Below are the code and all the weights of a small trained network. Each question names an input and a target symbol and asks about switching units off, where a switched-off unit gives its printed mean instead of its output.

import numpy as np


def w(rows, s, z=0):
    codes = np.array(rows[::2]) - 128.0
    scale = np.full(codes.shape[1], s)
    scale[-1] = z or s
    return codes * scale


def norm(h):
    return h / np.sqrt((h * h).mean(-1, keepdims=True) + 1e-5)


def f(y):
    return y / 2 * (1 + np.tanh(0.7978845608 * (y + 0.044715 * y**3)))


def softmax(a):
    e = np.exp(a - a.max(-1, keepdims=True))
    return e / e.sum(-1, keepdims=True)


def log_softmax(a):
    a = a - a.max(-1, keepdims=True)
    return a - np.log(np.exp(a).sum(-1, keepdims=True))


def net(x, mask):
    ids = ['αβγδεηθλμξπστφω'.index(c) for c in x.split()]
    T = len(ids)
    res = E[ids] + P[:T]
    q, k, v = (norm(res) @ M[0].T for M in (Q, K, V))
    z = softmax(np.where(np.tri(T) > 0, q @ k.T / 4**0.5, -1e9)) @ v
    res = res + np.where(mask[0], z, O[0][:, -1]) @ O[0][:, :-1]
    y = f(norm(res) @ A[0][:, :-1].T + A[0][:, -1])
    res = res + np.where(mask[1:17], y, B[0][:, -1]) @ B[0][:, :-1]
    return log_softmax(norm(res)[-1] @ U[:, :-1].T + U[:, -1])


Q, K, V, O, A, B = {}, {}, {}, {}, {}, {}
E = w([
[247,249,245,123],'α',
[208,131,102,139],'β',
[79,48,74,116],'γ',
[105,87,35,150],'δ',
[144,165,110,132],'ε',
[157,174,74,204],'η',
[167,179,68,222],'θ',
[59,49,79,136],'λ',
[29,81,159,86],'μ',
[116,227,220,121],'ξ',
[125,46,63,171],'π',
[129,56,52,169],'σ',
[76,193,218,96],'τ',
[30,171,108,167],'φ',
[183,94,122,156],'ω',
],0.016)
P = w([
[110,223,95,6],'0',
[193,254,20,206],'1',
[162,181,62,205],'2',
[179,176,137,201],'3',
[179,145,169,213],'4',
[196,128,190,236],'5',
[198,125,212,240],'6',
[209,116,232,255],'7',
],0.005)
Q[0] = w([
[150,77,53,33],'H1',
[211,6,14,66],'H1',
[75,164,107,134],'H1',
[148,139,151,101],'H1',
],0.023)
K[0] = w([
[141,166,80,97],'H1',
[141,133,60,6],'H1',
[83,146,140,177],'H1',
[155,152,109,112],'H1',
],0.027)
V[0] = w([
[135,107,149,9],'H1',
[5,169,176,156],'H1',
[117,205,168,140],'H1',
[108,172,101,182],'H1',
],0.017)
O[0] = w([
[85,64,186,52,14],'H1',
[128,129,151,251,208],'H1',
[178,78,117,165,217],'H1',
[143,143,76,160,253],'H1',
],0.018,0.0068)
A[0] = w([
[60,138,143,90,158],'N1',
[253,151,231,123,2],'N2',
[172,140,186,14,45],'N3',
[101,113,121,175,106],'N4',
[159,14,121,156,186],'N5',
[137,145,72,129,113],'N6',
[73,40,110,190,116],'N7',
[156,6,86,78,3],'N8',
[125,76,125,138,59],'N9',
[222,220,195,58,93],'N10',
[109,168,171,142,85],'N11',
[210,179,123,108,106],'N12',
[51,40,13,133,198],'N13',
[147,168,129,193,163],'N14',
[108,112,119,170,113],'N15',
[241,143,142,53,50],'N16',
],0.017,0.0039)
B[0] = w([
[136,150,72,141,154],'N1',
[186,91,60,189,141],'N2',
[89,225,179,156,159],'N3',
[129,83,132,115,171],'N4',
[180,155,208,114,200],'N5',
[114,120,170,145,175],'N6',
[111,158,59,84,197],'N7',
[83,171,4,95,168],'N8',
[163,156,126,130,133],'N9',
[206,54,60,186,147],'N10',
[97,116,89,116,131],'N11',
[96,164,158,66,180],'N12',
[208,49,193,178,196],'N13',
[85,93,153,73,253],'N14',
[133,86,132,114,168],'N15',
[113,40,180,140,158],'N16',
],0.026,0.011)
U = w([
[138,114,119,139,23],'α',
[130,83,119,151,52],'β',
[105,67,6,138,76],'γ',
[122,142,82,118,107],'δ',
[164,143,199,91,96],'ε',
[155,200,110,149,121],'η',
[148,198,94,151,122],'θ',
[66,178,144,133,252],'λ',
[63,70,140,127,140],'μ',
[158,112,132,168,80],'ξ',
[112,143,54,90,242],'π',
[127,132,114,117,207],'σ',
[132,88,156,165,42],'τ',
[85,127,103,241,130],'φ',
[204,128,57,101,199],'ω',
],0.016,0.0032)

Each question gives the input, a string of symbols that net reads in full, and the target symbol t.
The units are the heads (4 rows each of Q, K, V and O) and the neurons (one row each of A and B). Each row of codes is followed by its name. A weight is (code - 128) times the scale printed after its matrix; where a second scale follows, it is the last column's (O, A, B and U).
mask holds one flag per unit, heads first, then neurons. A switched-off unit (its flag False) gives its mean, the last column of its rows in O or B, instead of its output. The means were averaged over made-up inputs and are rounded, as every weight is.
A unit's drop is (log p(t) with every unit on - log p(t) with that unit switched off) / (log p(t) with every unit on - log p(t) with every unit switched off).
The circuit of an input: a set's keep is (log p(t) with only the set's units on - log p(t) with every unit switched off) / (log p(t) with every unit on - log p(t) with every unit switched off). Starting from the 12 units with the biggest drops (on a tie, the unit counted first), units are removed one at a time, each time the one whose removal leaves the highest keep (on an exact tie, the one counted first), for as long as the keep stays at least 0.8.
circuit, biggest first: the units of the circuit, biggest drop first
most important unit: the unit with the biggest drop
top k neurons: the k neurons with the biggest drops, biggest first
drop when u is switched off: that unit's drop, to one decimal
input μ ω γ ε τ λ, target ε: circuit, biggest first => (N5)
input β σ δ ε λ, target π: circuit, biggest first => (H1 N8)
input α η μ φ η, target φ: circuit, biggest first => (H1 N14)
input μ η μ σ, target ε: circuit, biggest first => (N5 H1)
input ε λ ε φ ε π α β, target ω: circuit, biggest first => (H1 N8 N5 N2)
input ε μ γ λ λ λ λ σ, target ω: top 3 neurons => (N8 N5 N13)
input δ ε μ λ β θ, target λ: top 3 neurons => (N13 N10 N14)
input λ π μ γ ε λ, target γ: top 3 neurons => (N7 N1 N14)
input σ φ ε β ε λ, target η: top 2 neurons => (N3 N14)
input η ξ ω π ε, target ω: circuit, biggest first => (H1 N10)
input λ γ ε ε η λ, target γ: top 3 neurons => (N7 N1 N5)
input π β ε φ ε ε λ δ, target θ: top 3 neurons => (N3 N14 N1)
input β ε θ π, target π: top 2 neurons => (N8 N3)
input β α φ μ δ μ ε λ, target π: circuit, biggest first => (N8 H1)
input ε α γ, target ω: top 4 neurons => (N8 N13 N5 N7)
input ε ε ε, target ε: most important unit => N8
input ξ φ λ π ε, target π: top 2 neurons => (N13 N5)
input η ε μ λ ε ε, target λ: top 2 neurons => (N13 N5)
input ε λ δ, target ω: top 2 neurons => (N8 N13)
input μ μ λ ε ε μ ω, target ε: most important unit => N5
input φ λ γ λ γ θ, target λ: drop when H1 is switched off => 0.4
